Small tables with named rows and columns. After each table, cells are looked up by row and column.

vami =
	sola	zirusoz	puzifa	zutili	gik	fam	ruri	basonap	simisal
dak	157	176	155	221	115	254	176	111	183
kas	124	155	158	185	227	134	182	254	103
des	202	97	150	144	111	240	120	160	131
vam	162	190	175	180	167	69	86	199	146
mim	181	139	202	115	159	87	90	160	207
segabi	240	166	123	111	138	152	184	109	105
kipog	169	211	175	180	157	60	97	177	157
kifogu	238	169	131	113	137	132	183	86	117
gaf	234	179	131	113	141	127	178	86	122
dibifen	195	153	203	119	156	77	106	124	202
deve	217	131	194	174	138	192	186	65	146
budiv	219	118	160	174	115	232	160	97	131

sola of vam = 162
zutili of kipog = 180
simisal of vam = 146
zirusoz of dak = 176
ruri of dak = 176
zirusoz of kipog = 211
ruri of kifogu = 183
simisal of segabi = 105
Which row has the largest sola? segabi

duf
         kor  tiro  rames
pap      145   173    130
rabeg    135   140    181
tevapa    59   141    114
pivoz    143   152    173
gasi     101   236    149
mefi      59   183    191
gok       51   163    135
tegelib   80   135    101
pib       86   235    130
pumif    109   130    183
vak      136   211    126
milag    135   191    181
visavam   71   127    105
soge      52   181    120

tegelib, tiro => 135
visavam, tiro => 127
tevapa, rames => 114
pumif, tiro => 130
gasi, rames => 149
tegelib, kor => 80
tevapa, kor => 59
pap, rames => 130

bir:
columns: kup, tupinad, fufevo
nalev: [195, 63, 109]
kor: [210, 211, 212]
gub: [45, 111, 170]

nalev, tupinad => 63
kor, fufevo => 212
nalev, kup => 195
kor, kup => 210
gub, tupinad => 111
gub, kup => 45
nalev, fufevo => 109

Table vud
cols = pagifi, teperet, badez, gupo, dipu, vevu, ded, vive, vapu, nepov
tureli: [53, 67, 57, 55, 65, 40, 59, 58, 39, 62]
ked: [65, 40, 53, 50, 60, 19, 53, 4, 21, 94]
kag: [56, 61, 63, 62, 59, 70, 46, 66, 45, 95]
pizik: [19, 84, 55, 33, 54, 63, 56, 86, 55, 43]
pek: [70, 77, 74, 48, 46, 72, 38, 59, 71, 32]

kag, pagifi: 56
kag, gupo: 62
ked, dipu: 60
tureli, ded: 59
ked, ded: 53
ked, teperet: 40
pizik, teperet: 84

pav:
,setek,mati,sev,fotulem,tuk,rukub,fosefo
beno,5220,6460,4467,5878,6259,5616,6187
les,3037,3698,5395,4209,8919,6232,7107
laf,3818,5082,4885,7655,5273,4156,4984
rukobof,4650,5288,5988,4723,3987,3594,5847
bezameg,4064,5398,5076,4475,5580,4931,6547
kub,8221,6792,4329,3365,5023,4486,5178
voka,9024,6271,5250,2957,2147,4091,2409
mis,1540,5109,3838,446,7676,4783,5431
taku,9139,6333,5312,3541,5102,6194,3142
vivitin,5421,2915,6642,1093,5570,4965,4614
mogi,3138,4263,4629,1895,2129,4399,7511
sodis,6339,3442,7470,779,5508,3868,8130
tezave,6043,6674,4697,131,4956,3222,6325

What is the mati of les in pav?
3698
What is the tuk of bezameg in pav?
5580
What is the fosefo of rukobof in pav?
5847
What is the sev of bezameg in pav?
5076
What is the tuk of sodis in pav?
5508
What is the tuk of mogi in pav?
2129
What is the rukub of bezameg in pav?
4931
What is the mati of laf in pav?
5082
What is the tuk of taku in pav?
5102
What is the sev of voka in pav?
5250
What is the tuk of voka in pav?
2147
What is the sev of mogi in pav?
4629
What is the sev of taku in pav?
5312
What is the setek of beno in pav?
5220
What is the fosefo of les in pav?
7107
What is the sev of laf in pav?
4885
What is the sev of vivitin in pav?
6642
What is the fotulem of rukobof in pav?
4723
What is the fotulem of kub in pav?
3365
What is the fotulem of vivitin in pav?
1093

makoge =
cols = gapu, gefoz, gosubif, zarovu, ponur, lol, kif
muri: [131, 184, 146, 121, 50, 107, 125]
bopu: [130, 155, 130, 119, 73, 111, 143]
vogof: [129, 166, 135, 116, 52, 110, 136]
lofofu: [131, 192, 145, 122, 55, 111, 120]
tigifi: [135, 191, 151, 129, 75, 106, 121]
sanozu: [127, 167, 130, 115, 58, 116, 135]
mul: [132, 177, 150, 121, 41, 100, 130]
bevaba: [128, 179, 141, 115, 36, 110, 128]
vumeten: [131, 163, 138, 121, 65, 107, 138]
nam: [129, 155, 123, 118, 84, 118, 143]
mek: [133, 161, 138, 123, 74, 106, 140]

nam, lol: 118
mek, zarovu: 123
mul, ponur: 41
vogof, gefoz: 166
mek, ponur: 74
vumeten, gosubif: 138
bevaba, zarovu: 115
Which row has the largest zarovu? tigifi

giger:
         sasedob  foratet  likamut  vik  nodu  fuf  bif
fon          116      179      154  189   177  216  125
meneva       167      102      128   93   105   65  158
ped          165      101      126   91   103   63  157
tivipum      119      181      156  190   179  218  127

What is the fuf of tivipum in giger? 218
What is the sasedob of fon in giger? 116
What is the bif of tivipum in giger? 127
What is the likamut of tivipum in giger? 156
What is the likamut of fon in giger? 154
What is the nodu of ped in giger? 103
What is the vik of ped in giger? 91
What is the vik of meneva in giger? 93

zum
         vuned  vedonez
ranel      195       59
nik        117       33
rikup      158       42
vusutas    220       89
tuz        227      124
givaso      23      122
rulo       214      148
zanu        24      147

givaso, vedonez: 122
vusutas, vedonez: 89
givaso, vuned: 23
tuz, vuned: 227
ranel, vuned: 195
tuz, vedonez: 124
zanu, vedonez: 147
rikup, vuned: 158
rulo, vuned: 214
ranel, vedonez: 59
zanu, vuned: 24
rikup, vedonez: 42
Row with the largest vedonez: rulo

Table tik
|  | bopuv | paf | lizo | siv |
|---|---|---|---|---|
| rigeko | 0.876 | 0.869 | -0.882 | 0.868 |
| muku | 0.118 | 0.117 | -0.113 | 0.117 |
| zula | -0.857 | -0.850 | 0.877 | -0.850 |
| kepo | 0.016 | 0.016 | -0.010 | 0.016 |
| sez | -0.238 | -0.236 | 0.248 | -0.235 |
| tozanak | 0.904 | 0.896 | -0.910 | 0.895 |
| rapud | -0.072 | -0.071 | 0.080 | -0.071 |

zula, lizo: 0.877
muku, paf: 0.117
muku, bopuv: 0.118
rapud, lizo: 0.080
kepo, siv: 0.016
sez, siv: -0.235
Row with the largest bopuv: tozanak

